Below is a small trained network, with its code and all its weights. Each question gives an input and a class and asks what happens when units are switched off, that is, made to give their printed mean instead of their output.

import numpy as np


def w(rows, s, z=0):
    codes = np.array(rows[::2]) - 128.0
    scale = np.full(codes.shape[1], s)
    scale[-1] = z or s
    return codes * scale


def norm(h):
    return h / np.sqrt((h * h).mean(-1, keepdims=True) + 1e-5)


def f(y):
    return np.maximum(y, 0)


def log_softmax(a):
    a = a - a.max(-1, keepdims=True)
    return a - np.log(np.exp(a).sum(-1, keepdims=True))


def net(x, mask):
    res = np.array(x, float).reshape(1, 5) / 4 @ E
    u = 0
    for l in range(3):
        y = f(norm(res) @ A[l][:, :-1].T + A[l][:, -1])
        res = res + np.where(mask[u : u + 6], y, B[l][:, -1]) @ B[l][:, :-1]
        u += 6
    return log_softmax(norm(res)[-1] @ U[:, :-1].T + U[:, -1])


A, B = {}, {}
E = w([
[171,63,90,90,99,105,119,73],'x0',
[164,137,118,189,128,56,93,117],'x1',
[43,146,120,114,74,68,158,85],'x2',
[254,141,183,24,100,130,78,159],'x3',
[65,73,148,160,66,92,77,181],'x4',
],0.0099)
A[0] = w([
[109,89,76,131,24,142,115,125,107],'0.n1',
[80,99,145,57,40,147,88,84,252],'0.n2',
[152,130,83,158,159,110,103,192,36],'0.n3',
[57,88,95,209,158,146,108,112,93],'0.n4',
[99,154,184,161,194,59,101,93,123],'0.n5',
[199,125,112,254,141,82,87,142,111],'0.n6',
],0.0093,0.0028)
B[0] = w([
[112,82,131,59,148,133,134,158,197],'0.n1',
[157,118,52,105,154,78,77,222,239],'0.n2',
[119,161,173,143,18,102,26,255,158],'0.n3',
[206,150,148,122,102,173,87,75,255],'0.n4',
[144,99,89,199,144,199,66,239,196],'0.n5',
[77,119,196,118,193,146,4,180,231],'0.n6',
],0.0078,0.0068)
A[1] = w([
[179,214,65,93,208,130,100,88,255],'1.n1',
[176,93,75,111,200,149,193,35,193],'1.n2',
[25,4,160,109,60,2,218,204,199],'1.n3',
[253,109,193,37,121,145,175,125,139],'1.n4',
[66,186,229,241,104,183,106,141,19],'1.n5',
[34,16,133,197,10,165,132,59,97],'1.n6',
],0.0066,0.0017)
B[1] = w([
[131,126,179,86,149,157,110,114,234],'1.n1',
[168,90,213,85,135,198,117,140,198],'1.n2',
[50,105,105,39,146,106,75,94,239],'1.n3',
[103,151,109,140,184,146,129,43,220],'1.n4',
[139,162,160,182,100,166,156,143,254],'1.n5',
[174,181,150,77,244,158,164,68,211],'1.n6',
],0.011,0.0049)
A[2] = w([
[109,35,151,62,83,9,82,115,163],'2.n1',
[47,62,129,75,205,182,108,50,166],'2.n2',
[118,76,158,89,201,151,82,140,250],'2.n3',
[254,71,220,5,222,165,105,158,52],'2.n4',
[164,231,83,95,191,227,153,120,186],'2.n5',
[111,119,101,238,138,69,90,123,131],'2.n6',
],0.0078,0.0021)
B[2] = w([
[37,180,41,163,43,104,85,195,192],'2.n1',
[217,144,124,105,134,94,103,110,225],'2.n2',
[120,110,61,39,94,139,127,101,236],'2.n3',
[117,149,76,105,175,122,184,69,254],'2.n4',
[106,71,159,185,170,73,213,98,220],'2.n5',
[152,122,246,87,128,175,88,164,156],'2.n6',
],0.012,0.011)
U = w([
[148,126,114,108,209,150,173,42,192],'0',
[55,150,194,248,122,162,231,147,89],'1',
[169,74,151,172,3,119,171,125,2],'2',
[99,143,197,189,113,169,48,212,166],'3',
[77,128,40,65,77,91,72,146,173],'4',
[148,99,118,189,66,97,153,149,28],'5',
],0.014,0.005)

Each question gives the input, the list of numbers given to net, and the class t.
The units are the neurons (one row each of A and B). Each row of codes is followed by its name. A weight is (code - 128) times the scale printed after its matrix; where a second scale follows, it is the last column's (A, B and U).
mask holds one flag per neuron, layer by layer. A switched-off neuron (its flag False) gives its mean, the last column of its row in B, instead of its output. The means were averaged over made-up inputs and are rounded, as every weight is.
A unit's drop is (log p(t) with every unit on - log p(t) with that unit switched off) / (log p(t) with every unit on - log p(t) with every unit switched off).
The circuit of an input: a set's keep is (log p(t) with only the set's units on - log p(t) with every unit switched off) / (log p(t) with every unit on - log p(t) with every unit switched off). Starting from the 12 units with the biggest drops (on a tie, the unit counted first), units are removed one at a time, each time the one whose removal leaves the highest keep (on an exact tie, the one counted first), for as long as the keep stays at least 0.8.
circuit, biggest first: the units of the circuit, biggest drop first
most important unit: the unit with the biggest drop
k most important neurons: the k neurons with the biggest drops, biggest first
top k neurons in layer l: the k neurons of layer l with the biggest drops, biggest first
drop of u: that unit's drop, to one decimal
input [2,-3,1,-7,4], class 0: circuit, biggest first	(1.n6)
input [-5,8,-5,-1,-7], class 3: circuit, biggest first	(0.n3; 0.n6)
input [-2,0,4,-8,7], class 0: 3 most important neurons	(1.n6; 0.n4; 2.n1)
input [-2,2,4,-7,0], class 1: 2 most important neurons	(1.n5; 0.n4)
input [-7,8,-6,0,-7], class 3: circuit, biggest first	(0.n3; 0.n6)
input [-3,-7,-5,-6,3], class 1: circuit, biggest first	(1.n5; 1.n3; 0.n1)
input [-3,-6,-8,-6,8], class 1: top 2 neurons in layer 1	(1.n5; 1.n6)
input [-6,-6,7,-8,3], class 0: 4 most important neurons	(1.n6; 1.n3; 2.n2; 2.n1)
input [-4,3,7,-6,6], class 0: 2 most important neurons	(1.n6; 0.n4)
input [-7,2,5,7,0], class 0: 3 most important neurons	(1.n3; 2.n1; 0.n6)
input [-7,-1,6,-4,4], class 1: 3 most important neurons	(1.n5; 1.n6; 0.n4)
input [-4,1,0,0,-1], class 1: top 2 neurons in layer 0	(0.n2; 0.n1)
input [-6,2,-2,3,0], class 3: 2 most important neurons	(0.n3; 1.n6)
input [-5,-7,6,-4,-3], class 1: top 2 neurons in layer 2	(2.n3; 2.n4)
input [5,3,-5,-6,2], class 3: most important unit	0.n6
input [-1,1,-1,-7,2], class 1: top 3 neurons in layer 1	(1.n5; 1.n6; 1.n3)
input [-5,7,-8,2,-1], class 3: drop of 0.n3	0.1
input [-5,-2,-6,-7,-4], class 1: drop of 1.n5	0.2
input [-8,8,-7,-4,-2], class 3: drop of 0.n2	0.0
input [-2,-3,7,-1,-3], class 4: most important neuron	(0.n4)
